Questions about the table below.
1) Report the entry directly below the smallest entry.
2) Report the minimum.
3) Report the entry just right of -3.6.
4) Report the entry directly above -56.4.
5) Report the entry just right of the largest entry.
6) Report the first entry on the diagonal from the top-right corner.
7) Report the 3rd entry in reading order.
8) Report the fourth entry, reading row by row.
array([[ -3.6,   1.6,   0.2,   2.5,   0.6,  -1.9],
       [ 20.9,  21.0, -22.5,  -0.9,   9.9,   4.9],
       [ 29.1,  28.9, -30.6,  -1.7,  13.8,   6.7],
       [-48.1, -43.1,  46.4,   4.4, -20.7, -11.7],
       [ 17.9,   9.8, -12.6,  -4.3,   4.9,   5.5],
       [ 56.5,  50.0, -56.4,  -3.4,  22.9,  14.8],
       [-26.6, -24.0,  27.7,   1.0, -10.6,  -7.3],
       [  0.9,   1.1,  -1.2,   0.1,   0.5,   0.2],
       [-29.0, -26.5,  29.3,   1.5, -12.2,  -7.4],
       [ 10.2,   8.0, -10.1,  -0.1,   3.2,   3.2],
       [-54.8, -45.3,  52.4,   4.5, -20.7, -15.0]])
1) 27.7
2) -56.4
3) 1.6
4) -12.6
5) 50.0
6) -1.9
7) 0.2
8) 2.5

-28.1 -25.8 3.0 4.7 57.7 27.1 5.7 -5.5 -57.2 -12.0 30.9 31.5 -10.2 4.3
The entry just left of the largest entry?
Answer: 4.7
The entry just left of -5.5 is 5.7
The entry just right of -10.2: 4.3
The entry just right of 57.7?
Answer: 27.1
The entry just right of 4.7 -> 57.7
The minimum?
Answer: -57.2

Questions about the matrix below.
1) Report the entry just right of the smallest entry.
2) Report the entry just left of 21.7.
3) Report the entry just right of -37.4.
4) Report the entry just right of 22.3.
5) Report the entry just left of 36.3.
[[42.5, 36.3, -42.7, 1.9, 61.1, -24.5, -4.5], [27.8, 57.9, -27.5, -25.1, -11.0, -34.8, 36.5], [-27.4, -57.3, 32.0, 23.6, 24.0, 21.7, -36.1], [-37.4, -23.9, 38.4, -15.5, -59.5, 1.0, 27.0], [-28.0, -53.3, 37.6, 18.7, 22.3, 16.9, -32.9]]
1) 1.0
2) 24.0
3) -23.9
4) 16.9
5) 42.5

x =
-41.5 0.7 -50.9 -41.5 -43.9 -1.6 20.5 1.1
17.2 33.0 41.0 6.7 -64.8 12.8 48.3 -2.4
47.1 -22.6 36.0 34.6 5.6 12.7 -6.4 -19.7
The 2nd entry from the end, reading row by row: -6.4
Read off the bottom entry of the column that holds the smallest entry.
Answer: 5.6
The entry in the top-left corner is -41.5
Read off the smallest entry.
Answer: -64.8
The smallest entry in the last column: -19.7
The fourth entry, reading row by row: -41.5
Read off the third largest entry.
Answer: 41.0
Read off the top-right entry.
Answer: 1.1
Read off the bottom-left entry.
Answer: 47.1
Read off the maximum.
Answer: 48.3
Read off the last entry in the row that holds the smallest entry.
Answer: -2.4
Read off the 3rd entry from the end, reading row by row.
Answer: 12.7
Read off the third entry on the main diagonal.
Answer: 36.0
The 5th entry from the end, reading row by row -> 34.6
Read off the entry directly above 47.1.
Answer: 17.2
The largest entry in the first row: 20.5
